Here is a tiny trained network, its code and every weight. The questions are about switching its units off for an input and a target symbol, where a switched-off unit gives its printed mean instead of its output.

import numpy as np


def w(rows, s, z=0):
    codes = np.array(rows[::2]) - 128.0
    scale = np.full(codes.shape[1], s)
    scale[-1] = z or s
    return codes * scale


def f(y):
    return np.maximum(y, 0)


def softmax(a):
    e = np.exp(a - a.max(-1, keepdims=True))
    return e / e.sum(-1, keepdims=True)


def log_softmax(a):
    a = a - a.max(-1, keepdims=True)
    return a - np.log(np.exp(a).sum(-1, keepdims=True))


def net(x, mask):
    ids = ['ΔΨβγεζηθξστ'.index(c) for c in x.split()]
    T = len(ids)
    res = E[ids] + P[:T]
    u = 0
    for l in range(2):
        r = res
        for j in range(3):
            rows = slice(2 * j, 2 * j + 2)
            q, k, v = (r @ M[l][rows].T for M in (Q, K, V))
            z = softmax(np.where(np.tri(T) > 0, q @ k.T / 2**0.5, -1e9)) @ v
            o = O[l][rows]
            res = res + np.where(mask[u + j], z, o[:, -1]) @ o[:, :-1]
        u += 3
        y = f(res @ A[l][:, :-1].T + A[l][:, -1])
        res = res + np.where(mask[u : u + 8], y, B[l][:, -1]) @ B[l][:, :-1]
        u += 8
    return log_softmax(res[-1] @ U[:, :-1].T + U[:, -1])


Q, K, V, O, A, B = {}, {}, {}, {}, {}, {}
E = w([
[244,108,31,78,87,148],'Δ',
[80,129,158,142,155,93],'Ψ',
[253,102,96,90,135,82],'β',
[140,113,199,156,180,50],'γ',
[197,123,146,119,173,2],'ε',
[206,65,152,159,127,195],'ζ',
[205,47,153,97,156,70],'η',
[97,141,129,182,122,200],'θ',
[187,95,63,137,73,242],'ξ',
[207,241,103,180,94,97],'σ',
[116,148,125,109,149,17],'τ',
],0.0067)
P = w([
[163,105,45,222,183,66],'0',
[93,79,161,97,46,103],'1',
[130,48,6,214,147,10],'2',
[48,191,105,15,255,243],'3',
[155,141,218,30,27,105],'4',
[221,3,35,195,163,90],'5',
],0.0043)
Q[0] = w([
[128,48,92,164,94,77],'0.h1',
[123,87,162,135,55,121],'0.h1',
[70,124,83,174,121,255],'0.h2',
[236,93,37,47,98,143],'0.h2',
[77,80,143,76,157,146],'0.h3',
[177,67,119,158,71,102],'0.h3',
],0.026)
K[0] = w([
[103,50,144,67,77,111],'0.h1',
[68,119,140,91,140,154],'0.h1',
[102,66,93,191,122,219],'0.h2',
[254,92,95,62,97,150],'0.h2',
[111,64,85,157,193,127],'0.h3',
[150,95,182,55,80,142],'0.h3',
],0.026)
V[0] = w([
[124,189,255,23,68,141],'0.h1',
[131,139,128,114,140,144],'0.h1',
[151,101,184,192,133,87],'0.h2',
[151,87,210,211,94,61],'0.h2',
[123,113,170,34,137,161],'0.h3',
[138,107,93,194,161,89],'0.h3',
],0.0089)
O[0] = w([
[48,159,157,195,3,25,4],'0.h1',
[117,123,131,135,118,139,105],'0.h1',
[179,182,153,165,151,152,203],'0.h2',
[215,239,148,177,145,161,225],'0.h2',
[124,135,132,175,55,85,94],'0.h3',
[136,178,158,79,200,169,191],'0.h3',
],0.0051,0.0025)
A[0] = w([
[88,77,117,222,224,99,65],'0.n1',
[92,177,124,193,122,92,175],'0.n2',
[61,70,175,1,232,80,231],'0.n3',
[80,211,177,109,134,60,77],'0.n4',
[149,65,248,67,110,136,69],'0.n5',
[141,203,150,20,70,187,67],'0.n6',
[101,68,106,198,138,101,9],'0.n7',
[69,169,202,134,147,161,158],'0.n8',
],0.0093,0.0011)
B[0] = w([
[187,109,62,99,90,127,198],'0.n1',
[159,65,125,98,133,147,157],'0.n2',
[129,10,117,59,135,210,253],'0.n3',
[92,143,139,65,188,115,155],'0.n4',
[153,37,171,120,91,96,186],'0.n5',
[146,207,129,106,139,188,191],'0.n6',
[159,175,154,100,102,134,164],'0.n7',
[120,138,160,133,157,185,147],'0.n8',
],0.013,0.0039)
Q[1] = w([
[210,26,151,97,136,116],'1.h1',
[144,108,98,118,147,143],'1.h1',
[77,189,91,129,145,109],'1.h2',
[3,158,120,206,170,60],'1.h2',
[67,185,96,163,169,84],'1.h3',
[206,102,109,77,136,153],'1.h3',
],0.028)
K[1] = w([
[120,185,252,31,12,136],'1.h1',
[92,134,145,87,63,85],'1.h1',
[170,152,11,176,214,173],'1.h2',
[132,49,35,211,240,107],'1.h2',
[139,136,58,186,237,165],'1.h3',
[118,214,208,92,64,120],'1.h3',
],0.017)
V[1] = w([
[34,144,156,35,134,102],'1.h1',
[118,188,117,58,217,215],'1.h1',
[177,75,210,107,234,4],'1.h2',
[145,157,15,63,136,52],'1.h2',
[193,200,103,130,146,101],'1.h3',
[119,150,199,132,184,116],'1.h3',
],0.017)
O[1] = w([
[15,222,97,119,133,117,66],'1.h1',
[125,105,1,110,213,67,149],'1.h1',
[134,188,255,41,174,62,246],'1.h2',
[137,198,86,1,31,180,121],'1.h2',
[191,97,146,56,119,154,161],'1.h3',
[107,119,146,75,215,108,133],'1.h3',
],0.0093,0.012)
A[1] = w([
[128,158,93,176,41,135,6],'1.n1',
[104,96,131,251,101,90,139],'1.n2',
[105,119,190,206,131,59,105],'1.n3',
[183,163,155,168,74,107,219],'1.n4',
[121,114,99,154,178,223,109],'1.n5',
[10,44,185,93,96,138,217],'1.n6',
[155,84,156,119,130,164,98],'1.n7',
[138,129,175,133,190,153,176],'1.n8',
],0.012,0.0016)
B[1] = w([
[13,180,48,40,138,216,147],'1.n1',
[39,5,240,88,176,88,183],'1.n2',
[157,167,59,246,161,234,216],'1.n3',
[149,126,130,99,2,41,211],'1.n4',
[175,182,195,55,161,122,190],'1.n5',
[206,124,61,109,150,32,204],'1.n6',
[70,160,82,148,118,82,248],'1.n7',
[115,138,92,116,109,247,245],'1.n8',
],0.011,0.019)
U = w([
[103,122,68,136,94,139,55],'Δ',
[86,133,52,183,178,97,118],'Ψ',
[151,110,193,103,81,33,165],'β',
[147,150,153,146,165,225,19],'γ',
[165,141,245,74,159,185,147],'ε',
[152,36,138,177,106,155,219],'ζ',
[192,193,129,178,112,134,52],'η',
[131,62,185,122,191,69,6],'θ',
[83,62,143,95,131,116,5],'ξ',
[210,38,51,98,157,95,207],'σ',
[78,184,131,142,168,4,228],'τ',
],0.0041,0.0031)

Each question gives the input, a string of symbols that net reads in full, and the target symbol t.
The units are the heads (2 rows each of Q, K, V and O) and the neurons (one row each of A and B). Each row of codes is followed by its name. A weight is (code - 128) times the scale printed after its matrix; where a second scale follows, it is the last column's (O, A, B and U).
mask holds one flag per unit, layer by layer, with each layer's heads first. A switched-off unit (its flag False) gives its mean, the last column of its rows in O or B, instead of its output. The means were averaged over made-up inputs and are rounded, as every weight is.
A unit's drop is (log p(t) with every unit on - log p(t) with that unit switched off) / (log p(t) with every unit on - log p(t) with every unit switched off).
The circuit of an input: a set's keep is (log p(t) with only the set's units on - log p(t) with every unit switched off) / (log p(t) with every unit on - log p(t) with every unit switched off). Starting from the 12 units with the biggest drops (on a tie, the unit counted first), units are removed one at a time, each time the one whose removal leaves the highest keep (on an exact tie, the one counted first), for as long as the keep stays at least 0.8.
circuit, biggest first: the units of the circuit, biggest drop first
k most important neurons: the k neurons with the biggest drops, biggest first
top k neurons in layer l: the k neurons of layer l with the biggest drops, biggest first
input Ψ ζ ζ β, target σ: circuit, biggest first	0.h2, 0.n3, 1.n6
input η σ ε Δ, target σ: circuit, biggest first	0.h2, 0.n3, 1.n6
input η η Ψ θ, target σ: circuit, biggest first	1.n6, 0.h2, 0.n3
input σ Δ σ, target Δ: circuit, biggest first	1.h2, 1.n1, 1.h3
input ε ε ζ ζ τ, target τ: circuit, biggest first	1.h1, 0.n4
input σ ε ε ξ ζ β, target ζ: 2 most important neurons	1.n3, 1.n2
input σ ζ Ψ ζ γ, target γ: top 2 neurons in layer 1	1.n3, 1.n8
input β τ ζ γ, target σ: circuit, biggest first	0.n3, 1.n6, 0.h2
input β β τ Δ ε, target ε: top 2 neurons in layer 0	0.n4, 0.n3
input η τ ζ ζ η ξ, target η: 3 most important neurons	1.n3, 0.n5, 0.n1
input σ τ θ ξ τ σ, target τ: circuit, biggest first	1.h1, 0.n4, 1.n8
input β ξ Ψ, target ξ: circuit, biggest first	1.h2, 1.n2, 1.n1, 1.h3
input ζ θ ζ β η σ, target η: 4 most important neurons	1.n3, 0.n2, 0.n5, 1.n4
input θ Ψ β β η τ, target η: 3 most important neurons	1.n3, 0.n2, 0.n5
input ζ β Ψ, target β: top 3 neurons in layer 1	1.n3, 1.n4, 1.n8
input ζ η β ζ β ζ, target β: top 2 neurons in layer 1	1.n4, 1.n3
input η η ζ β ζ η, target ζ: 3 most important neurons	1.n3, 1.n2, 0.n5
input β β σ, target β: top 2 neurons in layer 0	0.n3, 0.n2
input β β Ψ β η ζ, target η: 3 most important neurons	1.n3, 0.n5, 1.n4
input ζ ε ε ζ ξ, target ξ: most important neuron	1.n2
input ζ ε σ, target ε: 3 most important neurons	0.n2, 0.n4, 1.n7
input ε Ψ ξ ζ θ, target θ: 2 most important neurons	1.n2, 0.n6
input β β ζ Ψ, target σ: 2 most important neurons	1.n6, 0.n3
input σ Ψ β, target Ψ: most important neuron	1.n3
input ε β ξ β θ, target θ: top 2 neurons in layer 0	0.n6, 0.n8
input ζ θ Δ Ψ Δ, target Δ: top neuron in layer 1	1.n1
